Each row is followed by its class. Each block has new classes.
[-25 -28  43  13 -11  17 -49   1  36 -48 -52   1 -24  -8 -26   9 -20 -16
  28 -18 -20  27 -41 -42 -10   3 -34  -6 -39   0 -36  42  12 -10 -69  12
 -12   3 -52   6  30 -11 -71 -40 -16   6 -13  33  31 -14 -48  -3  23  27
  41   9 -30 -22  -1 -21  -1 -18  -2   6 -19 -73  26  -8 -20  30] | SG
[  4   6  -8  32  25 -24   5 -22  14   3   8 -22   4 -19 -30 -17  23  54
 -26 -17   0  14 -17 -48 -18 -13  28   7  -2 -38 -15  15 -64 -24  57  15
   9  30   9 -29  -4   9  -6  24   0 -36 -11   9  35  -8  -1  10  15  -4
   8  -3 -12 -20  -4   6  -8  -2  11 -22  -6  26   0 -56  15   6] | Jp
[ 11  -6  -3  -4   7 -12  -5   7   0  -9 -11  17  14  18  20 -33   2  -1
  23  15  23 -22  14  -5  13  -3  -7  -1 -29  17 -16  -7  24 -25  -9   2
   1  24 -35  -9 -10  -7  19  20  11  10  -1   8   3  16 -24  -1  11 -27
  18  22 -49  31 -20   0 -17   1 -19  47  -8 -56  49  -9   0 -15] | ZS
[ 30  14  45  63  24   6 -10 -19   1  15  -3 -11 -35  13  13  -2  19  34
  -9  -6  33  12  15  -4 -15   6 -26   2 -11 -13 -19  17  15   2  -2  12
  10  20 -15  -7 -15  21  -9 -10 -13 -13   8  25 -39 -12 -39  -6  -3 -24
   4  13   6 -20 -18  10  11   7   2  24  -9 -39  -5 -19  27  43] | Jp
[ 30 -31  16   1 -41 -15  -4 -15  -4  -4  20  -4 -37  20  39  -5  -2 -15
   4  -6  12   2 -12  31 -23   5  -5   1   7  -7  -7   9  32  48 -48  17
 -20 -24 -20   3  10  22 -30  15  17   9 -21  23 -17 -13 -13 -10  -4   7
   4  13  25   7  -2  23  11 -29  19  24   2 -46 -54  21  19  19] | ZS
[ 26  -5 -29  13 -13 -49  27 -31  -3  14  26 -18  13  -4  -4 -37  12  26
 -28 -10 -19 -20  -4 -12  -7  -5  37  66   5 -23   1   1 -22  -8  76  44
 -30  23   6  -2 -22  20 -24  57  33   1 -32  22  37 -15   2  36  12 -11
  14  -7 -11   2   3  12 -20 -48  -2 -54 -11   0 -38 -28  10  -9] | ZS
[ 13  17  16  15  47   8  -3  -8  20  19 -23  17 -16  -5 -10  16   9  33
 -27  -6  28  37 -18 -12 -36  -3 -12 -34  20  -4 -20  20 -49   5  20 -24
  17   1  11 -17  16  -7 -10 -30  -8  -1  23 -43  33 -19  18 -17  26 -22
  -4  -8   7  22   8   0  13  42  20   6 -10  31  42   0   7   1] | QN
[-29 -12 -71 -30 -32 -36  15  -1  -3   9  16 -15  84 -14 -15 -15  -5  11
   2  17 -36  -4   4  -6  28 -18  43  19  -3 -23  22 -16 -18 -16  17  32
  -9  16  -6   2 -21   5   5  38  17 -15 -19  19  34   5  13  12  -6   2
  12 -23 -27 -23   3  -3 -24 -36 -14 -22  15  21 -34 -21 -21 -14] | Jp
[-16 -21  18  40   8 -23 -10 -25  14 -12  -2   6 -28   3  16 -25  22  21
   6 -11  31  10  14 -21 -15 -18  14 -18 -10   0 -34  22 -20   0   1   3
 -12  12 -12 -24  23   1   7  16 -12 -19  42   7  24  55   6   7  29  18
   7   0 -23 -17  -9   3 -13   6   8  27 -14 -26  25 -46  27  -1] | QN
[ 25 -26  20  40  32  15  13 -25  10  -4   0  12 -18  19   3  -6  -4  29
 -20 -14  47  17   6  15 -33  22 -49 -18 -11 -13 -24  24  12  12   3   7
   3   7   1 -15   4  38  13 -25  -4 -16  18  14 -35 -16 -32   0  16 -45
   5  17  -2  29   2  13  10  23   0  26  -8 -19  29  11  27  32] | QN
[ 23  23 -18  32  66 -11  11   0   3   8   1  -8  31  -8 -13 -16  25  68
 -20   5  44 -11  57 -32  12 -11  10 -15 -17  -5 -17  23 -38 -43  66 -13
  34  27   3 -37   8   5  75  34 -24 -32  25 -13  -6  28  -3 -16  12 -29
  -2  -5 -34 -22 -22  -9  -5  26 -23  34   1  24  57 -51  37 -13] | ZS
[  3  -1  53  10  -9  18 -22  -6   3  -2  -7 -11 -51  -8  -2  20   0 -10
   5  -9 -21  26 -20  -3 -12  -6 -17   2   3  -5  -7   1   6   8 -39   4
   6 -10 -15   3   3 -10 -18 -27  -5   6  -4  -4  -2 -16 -14  -2  -5  29
   3  -3  31 -20  -9 -12  14   1  -7 -12  -4 -14 -11   3  -1  24] | SG
[  2 -47  -9   0 -33   4  -2 -18  26 -53  14  18   7  12   1 -25 -32   3
  18  -6  10 -12  22   3  60  13 -32  -4 -24   2   3  17  32  34 -29  22
 -16 -13 -14  -3   8  33  16  11  25  -9 -15  40 -30  10 -10   3   2 -10
  -3  13 -14  24   7  17  -6 -19 -23  25   2 -32   1   9  17  10] | ZS
